Here is a tiny trained network, its code and every weight. The questions are about switching its units off for an input and a target symbol, where a switched-off unit gives its printed mean instead of its output.

import numpy as np


def w(rows, s, z=0):
    codes = np.array(rows[::2]) - 128.0
    scale = np.full(codes.shape[1], s)
    scale[-1] = z or s
    return codes * scale


def norm(h):
    return h / np.sqrt((h * h).mean(-1, keepdims=True) + 1e-5)


def f(y):
    return y / 2 * (1 + np.tanh(0.7978845608 * (y + 0.044715 * y**3)))


def softmax(a):
    e = np.exp(a - a.max(-1, keepdims=True))
    return e / e.sum(-1, keepdims=True)


def log_softmax(a):
    a = a - a.max(-1, keepdims=True)
    return a - np.log(np.exp(a).sum(-1, keepdims=True))


def net(x, mask):
    ids = ['ΓΔΘΣΦΨαβεζηλξτω'.index(c) for c in x.split()]
    T = len(ids)
    res = E[ids] + P[:T]
    q, k, v = (norm(res) @ M[0].T for M in (Q, K, V))
    z = softmax(np.where(np.tri(T) > 0, q @ k.T / 3**0.5, -1e9)) @ v
    res = res + np.where(mask[0], z, O[0][:, -1]) @ O[0][:, :-1]
    y = f(norm(res) @ A[0][:, :-1].T + A[0][:, -1])
    res = res + np.where(mask[1:25], y, B[0][:, -1]) @ B[0][:, :-1]
    return log_softmax(norm(res)[-1] @ U[:, :-1].T + U[:, -1])


Q, K, V, O, A, B = {}, {}, {}, {}, {}, {}
E = w([
[186,76,94,254],'Γ',
[115,141,177,140],'Δ',
[150,128,190,145],'Θ',
[178,135,175,138],'Σ',
[124,144,128,131],'Φ',
[117,146,123,128],'Ψ',
[201,121,154,109],'α',
[138,148,204,150],'β',
[114,157,108,123],'ε',
[153,158,119,131],'ζ',
[99,176,223,154],'η',
[148,189,112,115],'λ',
[97,196,143,133],'ξ',
[94,196,146,134],'τ',
[149,187,109,119],'ω',
],0.017)
P = w([
[86,105,73,151],'0',
[251,92,153,169],'1',
[91,94,118,71],'2',
[127,125,182,228],'3',
[246,114,150,167],'4',
[111,127,176,74],'5',
[60,129,105,147],'6',
[211,108,117,148],'7',
[169,180,123,76],'8',
],0.019)
Q[0] = w([
[81,2,140,102],'head 0',
[200,131,112,81],'head 0',
[168,113,44,193],'head 0',
],0.013)
K[0] = w([
[52,1,8,214],'head 0',
[90,238,133,63],'head 0',
[228,252,103,213],'head 0',
],0.0088)
V[0] = w([
[98,254,33,85],'head 0',
[203,58,114,26],'head 0',
[243,138,67,148],'head 0',
],0.0098)
O[0] = w([
[225,255,127,205,57],'head 0',
[192,79,40,47,219],'head 0',
[59,218,9,80,253],'head 0',
],0.0076,0.0037)
A[0] = w([
[93,101,139,189,71],'neuron 0',
[70,125,104,151,141],'neuron 1',
[69,84,65,122,128],'neuron 2',
[171,66,167,116,29],'neuron 3',
[87,99,139,181,14],'neuron 4',
[100,130,160,7,60],'neuron 5',
[137,98,119,124,110],'neuron 6',
[147,119,214,91,58],'neuron 7',
[139,44,149,139,109],'neuron 8',
[39,149,142,204,111],'neuron 9',
[131,134,111,142,104],'neuron 10',
[154,120,129,106,118],'neuron 11',
[104,122,114,133,126],'neuron 12',
[131,78,56,173,103],'neuron 13',
[163,170,134,158,83],'neuron 14',
[97,96,142,169,41],'neuron 15',
[101,163,163,42,1],'neuron 16',
[136,143,132,118,97],'neuron 17',
[130,170,167,120,143],'neuron 18',
[151,116,177,133,81],'neuron 19',
[108,104,112,213,121],'neuron 20',
[152,138,182,202,118],'neuron 21',
[116,187,193,68,213],'neuron 22',
[11,137,144,112,37],'neuron 23',
],0.02,0.0051)
B[0] = w([
[105,159,86,140,175],'neuron 0',
[64,123,149,172,189],'neuron 1',
[115,170,146,189,253],'neuron 2',
[89,175,136,214,218],'neuron 3',
[116,147,66,137,163],'neuron 4',
[107,161,16,2,216],'neuron 5',
[141,136,159,110,150],'neuron 6',
[103,50,141,125,216],'neuron 7',
[137,164,251,102,218],'neuron 8',
[4,169,145,128,233],'neuron 9',
[122,111,112,148,130],'neuron 10',
[95,134,155,106,185],'neuron 11',
[128,121,142,151,140],'neuron 12',
[125,103,194,156,208],'neuron 13',
[99,76,69,150,199],'neuron 14',
[117,155,89,115,156],'neuron 15',
[118,170,70,32,151],'neuron 16',
[110,126,126,120,133],'neuron 17',
[100,133,145,95,177],'neuron 18',
[110,125,91,167,175],'neuron 19',
[73,173,117,160,184],'neuron 20',
[195,102,67,158,221],'neuron 21',
[99,98,200,166,239],'neuron 22',
[187,201,162,210,212],'neuron 23',
],0.028,0.0058)
U = w([
[4,243,74,200,129],'Γ',
[152,213,192,218,202],'Δ',
[176,244,234,99,210],'Θ',
[190,138,86,132,236],'Σ',
[95,114,174,146,35],'Φ',
[79,96,175,159,3],'Ψ',
[133,199,82,43,219],'α',
[63,133,209,93,62],'β',
[119,32,133,214,103],'ε',
[56,94,168,93,93],'ζ',
[123,130,249,141,77],'η',
[116,84,201,180,70],'λ',
[231,86,233,172,147],'ξ',
[217,99,90,166,195],'τ',
[124,64,147,161,131],'ω',
],0.011,0.006)

Each question gives the input, a string of symbols that net reads in full, and the target symbol t.
The units are the heads (3 rows each of Q, K, V and O) and the neurons (one row each of A and B). Each row of codes is followed by its name. A weight is (code - 128) times the scale printed after its matrix; where a second scale follows, it is the last column's (O, A, B and U).
mask holds one flag per unit, heads first, then neurons. A switched-off unit (its flag False) gives its mean, the last column of its rows in O or B, instead of its output. The means were averaged over made-up inputs and are rounded, as every weight is.
A unit's drop is (log p(t) with every unit on - log p(t) with that unit switched off) / (log p(t) with every unit on - log p(t) with every unit switched off).
The circuit of an input: a set's keep is (log p(t) with only the set's units on - log p(t) with every unit switched off) / (log p(t) with every unit on - log p(t) with every unit switched off). Starting from the 12 units with the biggest drops (on a tie, the unit counted first), units are removed one at a time, each time the one whose removal leaves the highest keep (on an exact tie, the one counted first), for as long as the keep stays at least 0.8.
circuit, biggest first: the units of the circuit, biggest drop first
unit that matters most: the unit with the biggest drop
k most important neurons: the k neurons with the biggest drops, biggest first
drop of u: that unit's drop, to one decimal
input α β α Φ ε Φ, target α: circuit, biggest first : neuron 5
input α α α ξ λ α α, target Θ: 2 most important neurons : neuron 8; neuron 5
input ε ε ε ζ Ψ, target ξ: 2 most important neurons : neuron 9; neuron 3
input Ψ Σ ε Ψ α Δ, target ε: circuit, biggest first : head 0; neuron 21; neuron 7
input ζ α ε α β Ψ, target ε: circuit, biggest first : head 0; neuron 21; neuron 7
input α ω α α α α Γ α τ, target α: 2 most important neurons : neuron 5; neuron 16
input α α ζ α β α λ λ, target Σ: circuit, biggest first : neuron 9; neuron 3; neuron 2
input α ξ ω, target α: 4 most important neurons : neuron 2; neuron 3; neuron 13; neuron 7
input α α ω ε λ, target τ: 2 most important neurons : neuron 9; neuron 5
input α ε Γ α λ α ε ε, target Δ: 4 most important neurons : neuron 5; neuron 9; neuron 14; neuron 13
input β Δ Ψ Ψ η ε α ζ ε, target ε: 2 most important neurons : neuron 14; neuron 8
input ε α ω ξ ε, target τ: 2 most important neurons : neuron 9; neuron 22
input α ζ α α ζ, target ξ: 3 most important neurons : neuron 5; neuron 9; neuron 13
input β α η ζ ζ ω ε ε, target τ: unit that matters most : head 0
input ε ζ α Ψ ω, target τ: 2 most important neurons : neuron 9; neuron 5
input α ε α α λ, target Σ: 2 most important neurons : neuron 9; neuron 8
input ξ λ ω Γ ε Φ ε ε, target Δ: 4 most important neurons : neuron 5; neuron 9; neuron 7; neuron 14
input α α Σ, target α: drop of neuron 5 : 0.1
input ζ ε Θ Γ ε α Φ ε ξ, target α: drop of neuron 22 : -0.1
input α ε Θ, target α: drop of neuron 5 : 0.6
input ε ε ε α Γ ε, target ε: drop of head 0 : 1.5
input η λ Ψ λ ξ, target ε: unit that matters most : neuron 14
